Below is a small trained network, with its code and all its weights. Each question gives an input and a target symbol and asks what happens when units are switched off, that is, made to give their printed mean instead of their output.

import numpy as np


def w(rows, s, z=0):
    codes = np.array(rows[::2]) - 128.0
    scale = np.full(codes.shape[1], s)
    scale[-1] = z or s
    return codes * scale


def f(y):
    return y / 2 * (1 + np.tanh(0.7978845608 * (y + 0.044715 * y**3)))


def softmax(a):
    e = np.exp(a - a.max(-1, keepdims=True))
    return e / e.sum(-1, keepdims=True)


def log_softmax(a):
    a = a - a.max(-1, keepdims=True)
    return a - np.log(np.exp(a).sum(-1, keepdims=True))


def net(x, mask):
    ids = ['ΓΛΞΠΣΨβδεζηθμφω'.index(c) for c in x.split()]
    T = len(ids)
    res = E[ids] + P[:T]
    u = 0
    for l in range(2):
        r = res
        for j in range(2):
            rows = slice(3 * j, 3 * j + 3)
            q, k, v = (r @ M[l][rows].T for M in (Q, K, V))
            z = softmax(np.where(np.tri(T) > 0, q @ k.T / 3**0.5, -1e9)) @ v
            o = O[l][rows]
            res = res + np.where(mask[u + j], z, o[:, -1]) @ o[:, :-1]
        u += 2
        y = f(res @ A[l][:, :-1].T + A[l][:, -1])
        res = res + np.where(mask[u : u + 16], y, B[l][:, -1]) @ B[l][:, :-1]
        u += 16
    return log_softmax(res[-1] @ U[:, :-1].T + U[:, -1])


Q, K, V, O, A, B = {}, {}, {}, {}, {}, {}
E = w([
[152,144,183,115,187,108,73],'Γ',
[182,136,184,86,115,214,67],'Λ',
[146,92,158,60,107,133,87],'Ξ',
[143,77,144,74,117,186,205],'Π',
[130,83,47,133,146,77,136],'Σ',
[104,81,80,133,81,202,178],'Ψ',
[120,143,219,150,66,122,151],'β',
[132,125,131,53,98,143,70],'δ',
[127,169,78,66,54,131,174],'ε',
[213,145,129,174,71,108,120],'ζ',
[126,6,182,139,112,195,149],'η',
[96,162,154,127,171,169,83],'θ',
[127,54,63,133,163,87,134],'μ',
[125,123,112,56,119,117,83],'φ',
[123,42,84,156,133,70,95],'ω',
],0.017)
P = w([
[22,29,3,131,142,157,52],'0',
[249,44,191,168,194,75,244],'1',
[227,64,193,147,142,62,194],'2',
[215,94,184,152,130,68,175],'3',
[202,123,166,147,120,65,161],'4',
[187,139,160,153,108,59,146],'5',
[172,166,167,162,113,73,146],'6',
[166,182,152,165,108,89,123],'7',
[146,197,156,175,115,95,119],'8',
[126,203,169,186,101,94,107],'9',
[126,218,168,195,107,109,105],'10',
[102,226,177,207,103,112,90],'11',
[107,232,165,209,110,140,78],'12',
],0.0047)
Q[0] = w([
[107,30,83,61,208,64,15],'L0H1',
[186,178,162,1,201,7,18],'L0H1',
[45,205,224,77,112,154,148],'L0H1',
[85,150,153,55,134,96,215],'L0H2',
[145,221,179,146,53,128,131],'L0H2',
[168,63,87,77,130,114,154],'L0H2',
],0.0058)
K[0] = w([
[1,63,98,89,211,124,127],'L0H1',
[133,31,34,48,114,108,239],'L0H1',
[95,164,180,147,168,156,243],'L0H1',
[60,111,122,77,199,141,166],'L0H2',
[89,170,171,167,143,94,145],'L0H2',
[111,142,47,133,109,188,78],'L0H2',
],0.0075)
V[0] = w([
[80,102,101,58,120,156,189],'L0H1',
[60,206,113,143,221,179,137],'L0H1',
[27,76,108,129,71,36,148],'L0H1',
[125,60,162,102,172,107,147],'L0H2',
[254,123,101,117,93,133,204],'L0H2',
[38,90,35,57,154,148,111],'L0H2',
],0.007)
O[0] = w([
[255,93,173,140,138,152,124,117],'L0H1',
[208,114,109,75,87,78,82,3],'L0H1',
[172,179,36,122,168,153,129,120],'L0H1',
[141,64,203,135,146,131,127,132],'L0H2',
[61,180,144,124,184,71,237,227],'L0H2',
[171,51,66,93,92,127,140,109],'L0H2',
],0.0068,0.0056)
A[0] = w([
[173,165,180,212,77,133,53,148],'L0N1',
[91,79,184,127,87,180,171,117],'L0N2',
[79,25,159,153,171,204,118,68],'L0N3',
[171,146,164,167,141,96,189,79],'L0N4',
[178,69,193,100,192,168,109,83],'L0N5',
[132,203,131,170,175,181,18,254],'L0N6',
[99,76,155,228,156,110,72,127],'L0N7',
[172,95,7,104,25,102,133,195],'L0N8',
[95,231,114,93,62,87,134,78],'L0N9',
[165,254,185,122,220,138,50,194],'L0N10',
[61,86,110,87,75,132,36,105],'L0N11',
[199,185,94,197,190,114,121,233],'L0N12',
[147,172,233,168,154,78,171,95],'L0N13',
[98,239,74,120,100,163,150,19],'L0N14',
[115,213,127,37,207,168,19,150],'L0N15',
[90,172,30,118,59,106,84,104],'L0N16',
],0.0072,0.0062)
B[0] = w([
[96,190,162,220,99,100,124,181],'L0N1',
[124,227,52,111,83,129,187,225],'L0N2',
[27,198,24,83,132,161,194,167],'L0N3',
[128,212,77,132,135,173,1,149],'L0N4',
[38,146,97,33,156,60,77,148],'L0N5',
[78,102,201,132,59,24,124,236],'L0N6',
[215,225,13,180,137,91,182,159],'L0N7',
[151,92,153,111,248,165,175,235],'L0N8',
[58,137,146,183,115,190,156,167],'L0N9',
[62,54,171,101,94,121,27,255],'L0N10',
[155,176,60,3,66,109,110,117],'L0N11',
[91,110,120,235,71,61,96,234],'L0N12',
[155,104,88,144,49,164,40,216],'L0N13',
[61,96,92,80,110,201,189,142],'L0N14',
[219,76,223,119,165,84,91,171],'L0N15',
[215,179,45,133,103,66,228,138],'L0N16',
],0.0062,0.0048)
Q[1] = w([
[91,143,177,138,36,159,207],'L1H1',
[79,126,139,127,126,190,180],'L1H1',
[65,152,45,155,106,170,255],'L1H1',
[177,167,129,144,121,168,132],'L1H2',
[157,159,8,150,108,101,170],'L1H2',
[156,126,143,138,182,81,71],'L1H2',
],0.011)
K[1] = w([
[68,157,196,147,2,113,132],'L1H1',
[90,119,208,152,75,145,120],'L1H1',
[65,169,237,188,80,57,137],'L1H1',
[135,156,156,131,230,180,156],'L1H2',
[68,139,178,179,213,96,153],'L1H2',
[202,85,18,44,172,94,145],'L1H2',
],0.0087)
V[1] = w([
[100,71,146,133,160,108,34],'L1H1',
[19,128,67,150,176,129,76],'L1H1',
[127,63,157,99,129,254,71],'L1H1',
[163,34,190,170,205,233,217],'L1H2',
[221,82,120,157,186,62,171],'L1H2',
[217,120,25,89,122,144,88],'L1H2',
],0.008)
O[1] = w([
[166,124,95,125,89,61,117,153],'L1H1',
[62,61,53,93,94,63,115,254],'L1H1',
[191,148,97,106,2,169,131,79],'L1H1',
[137,155,64,146,114,187,57,204],'L1H2',
[118,191,110,103,159,90,65,137],'L1H2',
[126,181,147,166,75,65,155,53],'L1H2',
],0.0098,0.0035)
A[1] = w([
[166,203,64,254,68,115,77,187],'L1N1',
[145,222,36,215,136,161,81,99],'L1N2',
[138,124,178,102,44,167,142,186],'L1N3',
[166,204,178,68,192,64,141,109],'L1N4',
[159,141,96,32,180,240,214,94],'L1N5',
[85,88,20,168,149,190,214,88],'L1N6',
[138,167,208,197,180,177,134,186],'L1N7',
[178,231,156,58,30,115,84,89],'L1N8',
[78,112,28,210,125,230,82,44],'L1N9',
[70,136,204,132,151,31,25,254],'L1N10',
[137,35,141,63,207,155,199,63],'L1N11',
[149,133,153,116,219,224,186,16],'L1N12',
[205,219,218,125,150,133,125,170],'L1N13',
[70,91,168,37,242,70,62,152],'L1N14',
[141,136,42,207,251,106,86,161],'L1N15',
[135,242,147,207,71,198,102,47],'L1N16',
],0.0067,0.0056)
B[1] = w([
[180,119,169,67,179,193,199,245],'L1N1',
[45,67,123,143,89,2,83,219],'L1N2',
[126,70,89,184,104,129,136,168],'L1N3',
[94,180,198,200,111,130,87,138],'L1N4',
[36,175,65,213,122,137,42,199],'L1N5',
[229,204,224,92,159,88,107,219],'L1N6',
[164,114,158,106,177,89,211,154],'L1N7',
[205,147,68,186,170,133,120,192],'L1N8',
[147,169,219,139,59,152,137,175],'L1N9',
[125,143,49,86,128,209,179,252],'L1N10',
[130,166,81,153,188,159,85,206],'L1N11',
[133,84,206,198,52,156,70,157],'L1N12',
[25,156,86,186,117,93,69,153],'L1N13',
[130,132,193,87,37,119,102,187],'L1N14',
[126,74,185,164,89,187,223,188],'L1N15',
[185,67,151,89,170,49,108,198],'L1N16',
],0.007,0.018)
U = w([
[249,39,221,101,195,89,233,223],'Γ',
[139,129,56,188,71,244,212,149],'Λ',
[41,50,87,176,90,81,65,84],'Ξ',
[68,149,85,149,115,127,47,92],'Π',
[141,112,155,73,127,175,95,140],'Σ',
[219,186,225,142,84,181,149,50],'Ψ',
[167,94,109,172,205,254,93,106],'β',
[124,90,151,54,133,192,79,119],'δ',
[87,135,151,226,93,46,83,3],'ε',
[136,156,215,77,241,75,92,168],'ζ',
[115,228,142,87,105,162,145,94],'η',
[128,82,20,88,243,161,109,198],'θ',
[168,166,143,160,143,105,139,69],'μ',
[175,30,151,142,156,92,50,108],'φ',
[132,146,196,94,98,93,115,48],'ω',
],0.0063,0.0049)

Each question gives the input, a string of symbols that net reads in full, and the target symbol t.
The units are the heads (3 rows each of Q, K, V and O) and the neurons (one row each of A and B). Each row of codes is followed by its name. A weight is (code - 128) times the scale printed after its matrix; where a second scale follows, it is the last column's (O, A, B and U).
mask holds one flag per unit, layer by layer, with each layer's heads first. A switched-off unit (its flag False) gives its mean, the last column of its rows in O or B, instead of its output. The means were averaged over made-up inputs and are rounded, as every weight is.
A unit's drop is (log p(t) with every unit on - log p(t) with that unit switched off) / (log p(t) with every unit on - log p(t) with every unit switched off).
The circuit of an input: a set's keep is (log p(t) with only the set's units on - log p(t) with every unit switched off) / (log p(t) with every unit on - log p(t) with every unit switched off). Starting from the 12 units with the biggest drops (on a tie, the unit counted first), units are removed one at a time, each time the one whose removal leaves the highest keep (on an exact tie, the one counted first), for as long as the keep stays at least 0.8.
circuit, biggest first: the units of the circuit, biggest drop first
k most important neurons: the k neurons with the biggest drops, biggest first
top k neurons in layer l: the k neurons of layer l with the biggest drops, biggest first
input Π ε Ψ μ Ψ ζ Ψ ζ ε ω Λ, target β: circuit, biggest first : L1N2; L1N6
input ζ Σ β Σ ε Λ ε θ ω ω β, target Λ: circuit, biggest first : L1N2; L1N6
input ω ω Ξ ε Ψ, target Ψ: 2 most important neurons : L1N9; L1N6
input ω Γ Λ Λ μ Λ θ Σ μ η Σ, target Λ: circuit, biggest first : L1N15; L1N16
input Λ β ω Ψ ω θ Γ θ, target Γ: circuit, biggest first : L1H2; L0N11; L1N5; L0H2
input ε Ψ Λ ω Ψ ζ Ξ, target ζ: 2 most important neurons : L0N16; L1N16
input Ψ μ ζ Ψ Π θ Ψ Λ β, target Γ: 3 most important neurons : L1N5; L1N7; L0N2
input Π Σ η Σ Ψ φ φ Ψ Γ Λ Ψ β, target Γ: circuit, biggest first : L1N5
input θ ε Ψ Γ ε θ δ η θ, target ε: circuit, biggest first : L0H2; L0N11; L1H2; L1N1
input Λ ζ Γ Ξ ε Λ β Ψ β φ Ψ β, target Ξ: circuit, biggest first : L1N1; L1N6
input μ θ ζ Ψ Ψ Ψ ε Ψ Ψ Σ Λ, target θ: 2 most important neurons : L0N8; L1N10
input Γ Ψ Π φ Ξ Ψ, target Γ: top 2 neurons in layer 0 : L0N6; L0N5
input δ ω Σ θ Ψ θ Σ Ψ δ ε ε, target θ: 2 most important neurons : L0N6; L0N8
input β μ β Ψ η ζ Γ Σ, target Γ: circuit, biggest first : L1N5
input Ψ ζ ε θ Ξ Ψ ζ, target Λ: 3 most important neurons : L0N15; L1N10; L1N6
input Γ Ψ Ψ Ψ ω Ψ, target Γ: top 3 neurons in layer 1 : L1N5; L1N10; L1N11
input Ψ φ μ ζ, target Γ: 3 most important neurons : L1N1; L1N16; L1N15
input δ φ Ξ β Ψ Ψ ζ Ψ β, target Λ: 2 most important neurons : L1N2; L1N16
input ζ Ψ ζ ζ ζ Ψ ζ Ψ ζ δ Ψ Λ, target δ: 2 most important neurons : L0N10; L1N10
input Σ Σ μ Ψ Ψ Ψ ζ, target Γ: circuit, biggest first : L1N5
input ω Λ ω, target Λ: top 3 neurons in layer 1 : L1N15; L1N16; L1N6
input Γ θ Ψ μ Ξ Ψ, target θ: top 3 neurons in layer 0 : L0N6; L0N12; L0N1
input δ μ θ ε ζ ζ ζ ζ ω ζ Π, target ζ: top 3 neurons in layer 1 : L1N6; L1N11; L1N10
input φ β μ ζ β ε, target β: 2 most important neurons : L1N11; L1N5
input ζ Ξ ζ ε Λ Ψ Ψ Ψ β Λ θ, target δ: 2 most important neurons : L1N10; L0N10
input ζ Ξ Λ ζ ζ Λ, target δ: 2 most important neurons : L0N10; L1N2
input Ψ φ ζ η ζ ζ Ψ θ θ δ, target φ: 2 most important neurons : L1N16; L0N8
input Ψ Π Λ θ β δ ζ ζ, target Λ: most important neuron : L0N15
input ω Ψ β Ξ Γ, target η: top 3 neurons in layer 1 : L1N10; L1N1; L1N14
input Π ζ Ψ β ε ζ μ Ψ Ψ ε ε Λ, target β: 4 most important neurons : L1N10; L0N10; L1N8; L0N5
